Below is a small trained network, with its code and all its weights. Each question gives an input and a target symbol and asks what happens when units are switched off, that is, made to give their printed mean instead of their output.

import numpy as np


def w(rows, s, z=0):
    codes = np.array(rows[::2]) - 128.0
    scale = np.full(codes.shape[1], s)
    scale[-1] = z or s
    return codes * scale


def norm(h):
    return h / np.sqrt((h * h).mean(-1, keepdims=True) + 1e-5)


def f(y):
    return y / 2 * (1 + np.tanh(0.7978845608 * (y + 0.044715 * y**3)))


def softmax(a):
    e = np.exp(a - a.max(-1, keepdims=True))
    return e / e.sum(-1, keepdims=True)


def log_softmax(a):
    a = a - a.max(-1, keepdims=True)
    return a - np.log(np.exp(a).sum(-1, keepdims=True))


def net(x, mask):
    ids = ['βγδεζθλμξπσφω'.index(c) for c in x.split()]
    T = len(ids)
    res = E[ids] + P[:T]
    u = 0
    for l in range(2):
        r = norm(res)
        for j in range(3):
            rows = slice(3 * j, 3 * j + 3)
            q, k, v = (r @ M[l][rows].T for M in (Q, K, V))
            z = softmax(np.where(np.tri(T) > 0, q @ k.T / 3**0.5, -1e9)) @ v
            o = O[l][rows]
            res = res + np.where(mask[u + j], z, o[:, -1]) @ o[:, :-1]
        u += 3
        y = f(norm(res) @ A[l][:, :-1].T + A[l][:, -1])
        res = res + np.where(mask[u : u + 8], y, B[l][:, -1]) @ B[l][:, :-1]
        u += 8
    return log_softmax(norm(res)[-1] @ U[:, :-1].T + U[:, -1])


Q, K, V, O, A, B = {}, {}, {}, {}, {}, {}
E = w([
[209,78,47,120],'β',
[53,143,223,168],'γ',
[167,82,105,90],'δ',
[179,209,219,187],'ε',
[75,254,230,73],'ζ',
[211,173,142,103],'θ',
[194,127,65,97],'λ',
[177,111,167,115],'μ',
[180,151,136,130],'ξ',
[94,128,231,155],'π',
[242,147,112,136],'σ',
[115,144,122,175],'φ',
[152,201,182,85],'ω',
],0.017)
P = w([
[109,246,71,140],'0',
[254,91,229,133],'1',
[190,144,125,148],'2',
[149,110,171,139],'3',
[167,13,86,129],'4',
[144,116,134,117],'5',
[186,21,89,151],'6',
[153,115,125,133],'7',
[179,52,106,134],'8',
[174,75,116,152],'9',
],0.0089)
Q[0] = w([
[154,138,149,135],'0.h1',
[166,140,109,117],'0.h1',
[141,129,145,150],'0.h1',
[106,85,133,88],'0.h2',
[175,156,171,199],'0.h2',
[49,95,191,108],'0.h2',
[120,126,58,162],'0.h3',
[113,178,109,183],'0.h3',
[1,135,85,140],'0.h3',
],0.033)
K[0] = w([
[130,108,101,148],'0.h1',
[95,151,112,139],'0.h1',
[155,124,139,168],'0.h1',
[92,145,83,90],'0.h2',
[172,178,189,161],'0.h2',
[89,221,44,138],'0.h2',
[183,64,86,135],'0.h3',
[134,72,156,193],'0.h3',
[111,2,130,56],'0.h3',
],0.029)
V[0] = w([
[236,90,209,107],'0.h1',
[43,126,58,217],'0.h1',
[153,74,144,248],'0.h1',
[102,132,51,189],'0.h2',
[192,87,175,175],'0.h2',
[137,119,126,145],'0.h2',
[140,95,237,89],'0.h3',
[137,64,78,100],'0.h3',
[118,181,171,75],'0.h3',
],0.013)
O[0] = w([
[198,1,144,76,155],'0.h1',
[5,230,77,138,159],'0.h1',
[46,99,57,62,228],'0.h1',
[149,148,17,135,48],'0.h2',
[49,85,114,41,253],'0.h2',
[121,127,104,116,141],'0.h2',
[89,111,241,74,66],'0.h3',
[108,49,107,163,59],'0.h3',
[181,158,254,122,132],'0.h3',
],0.0089,0.012)
A[0] = w([
[60,132,159,146,46],'0.n1',
[96,222,81,77,3],'0.n2',
[144,47,139,73,96],'0.n3',
[67,208,209,51,185],'0.n4',
[70,79,212,110,94],'0.n5',
[4,118,143,136,123],'0.n6',
[84,131,36,107,240],'0.n7',
[44,62,121,113,45],'0.n8',
],0.016,0.0035)
B[0] = w([
[168,87,115,136,140],'0.n1',
[179,191,164,215,211],'0.n2',
[102,107,195,249,212],'0.n3',
[98,49,108,210,240],'0.n4',
[164,111,27,162,184],'0.n5',
[190,19,146,71,218],'0.n6',
[116,66,200,181,254],'0.n7',
[30,38,185,111,201],'0.n8',
],0.017,0.012)
Q[1] = w([
[102,164,127,87],'1.h1',
[114,134,174,167],'1.h1',
[154,138,153,133],'1.h1',
[254,15,118,231],'1.h2',
[157,96,147,214],'1.h2',
[184,54,142,129],'1.h2',
[94,119,75,81],'1.h3',
[104,130,128,114],'1.h3',
[112,135,117,90],'1.h3',
],0.039)
K[1] = w([
[143,81,142,111],'1.h1',
[153,155,128,141],'1.h1',
[161,104,110,132],'1.h1',
[128,253,106,131],'1.h2',
[116,181,87,86],'1.h2',
[167,162,146,174],'1.h2',
[98,74,124,108],'1.h3',
[137,100,124,109],'1.h3',
[99,122,152,110],'1.h3',
],0.043)
V[1] = w([
[7,201,217,145],'1.h1',
[130,46,147,106],'1.h1',
[166,203,186,92],'1.h1',
[111,11,229,144],'1.h2',
[5,68,206,233],'1.h2',
[209,11,191,66],'1.h2',
[41,67,172,15],'1.h3',
[49,77,80,231],'1.h3',
[97,109,133,120],'1.h3',
],0.022)
O[1] = w([
[107,208,57,67,138],'1.h1',
[196,119,147,92,77],'1.h1',
[113,198,137,152,155],'1.h1',
[226,124,109,122,101],'1.h2',
[184,144,3,144,154],'1.h2',
[238,103,194,105,69],'1.h2',
[110,98,126,28,2],'1.h3',
[143,47,58,153,174],'1.h3',
[125,106,115,106,109],'1.h3',
],0.025)
A[1] = w([
[104,120,127,72,95],'1.n1',
[44,103,226,68,250],'1.n2',
[135,238,1,75,159],'1.n3',
[96,94,128,145,19],'1.n4',
[155,24,127,121,152],'1.n5',
[52,150,81,94,19],'1.n6',
[55,64,58,132,174],'1.n7',
[180,206,129,108,86],'1.n8',
],0.025,0.0018)
B[1] = w([
[132,147,106,87,126],'1.n1',
[155,196,85,23,177],'1.n2',
[223,253,205,42,200],'1.n3',
[108,117,145,179,161],'1.n4',
[100,194,90,208,185],'1.n5',
[135,52,116,65,191],'1.n6',
[235,157,130,177,249],'1.n7',
[88,108,70,199,142],'1.n8',
],0.029,0.017)
U = w([
[169,191,163,220,208],'β',
[126,96,136,181,220],'γ',
[112,2,102,181,133],'δ',
[132,8,66,64,215],'ε',
[251,54,167,115,83],'ζ',
[170,135,84,103,79],'θ',
[5,184,164,82,83],'λ',
[167,204,116,43,117],'μ',
[39,163,3,143,101],'ξ',
[153,159,210,79,87],'π',
[174,139,66,110,66],'σ',
[122,73,205,112,99],'φ',
[102,46,172,191,2],'ω',
],0.014,0.0088)

Each question gives the input, a string of symbols that net reads in full, and the target symbol t.
The units are the heads (3 rows each of Q, K, V and O) and the neurons (one row each of A and B). Each row of codes is followed by its name. A weight is (code - 128) times the scale printed after its matrix; where a second scale follows, it is the last column's (O, A, B and U).
mask holds one flag per unit, layer by layer, with each layer's heads first. A switched-off unit (its flag False) gives its mean, the last column of its rows in O or B, instead of its output. The means were averaged over made-up inputs and are rounded, as every weight is.
A unit's drop is (log p(t) with every unit on - log p(t) with that unit switched off) / (log p(t) with every unit on - log p(t) with every unit switched off).
The circuit of an input: a set's keep is (log p(t) with only the set's units on - log p(t) with every unit switched off) / (log p(t) with every unit on - log p(t) with every unit switched off). Starting from the 12 units with the biggest drops (on a tie, the unit counted first), units are removed one at a time, each time the one whose removal leaves the highest keep (on an exact tie, the one counted first), for as long as the keep stays at least 0.8.
circuit, biggest first: the units of the circuit, biggest drop first
most important unit: the unit with the biggest drop
top k neurons: the k neurons with the biggest drops, biggest first
drop when u is switched off: that unit's drop, to one decimal
input φ ω λ, target ξ: circuit, biggest first : [1.h2; 0.h1]
input ζ φ μ, target μ: top 2 neurons : [1.n3; 0.n6]
input μ φ ω μ γ φ β φ φ φ, target ζ: circuit, biggest first : [1.h2]
input ξ φ μ ξ, target λ: top 2 neurons : [0.n4; 0.n7]
input β φ μ μ μ φ β, target δ: circuit, biggest first : [1.h1; 1.n3]
input ξ θ σ γ σ δ ζ, target λ: top 3 neurons : [0.n7; 0.n4; 0.n3]
input φ ξ ω μ φ μ π, target ξ: circuit, biggest first : [1.h2; 0.h2; 0.h1]
input φ φ ζ ω φ μ γ, target ξ: circuit, biggest first : [1.h2; 0.h1; 0.h2]
input φ μ θ σ φ γ, target ξ: circuit, biggest first : [1.h2; 0.h2; 0.h1]
input φ φ φ ε γ ξ δ, target ξ: circuit, biggest first : [1.h2; 0.h1]
input φ φ ξ μ ε μ π ω β ζ, target ξ: circuit, biggest first : [1.h2; 0.h2; 0.h1]
input φ φ μ γ γ π φ σ φ ζ, target ξ: circuit, biggest first : [1.h2; 0.h1]
input ξ φ ω μ φ γ φ σ φ δ, target λ: top 4 neurons : [0.n4; 0.n7; 0.n3; 0.n6]
input ξ π μ φ φ φ ε, target λ: most important unit : 0.h2
input σ ξ ξ φ π μ φ φ, target φ: top 4 neurons : [0.n7; 0.n4; 0.n3; 0.n8]
input ξ φ φ λ ζ ω σ φ, target λ: top 4 neurons : [0.n7; 0.n4; 0.n3; 1.n2]
input ξ φ μ, target λ: top 4 neurons : [0.n4; 0.n7; 0.n3; 0.n6]
input φ ω μ β φ γ μ μ φ, target ξ: drop when 1.h2 is switched off : 0.8
input μ φ φ μ β μ, target ζ: drop when 0.n2 is switched off : 0.2
input β ξ ε ξ μ φ φ φ, target δ: most important unit : 0.h3
input ξ σ μ μ θ σ ξ σ σ ω, target λ: drop when 0.h2 is switched off : 1.2
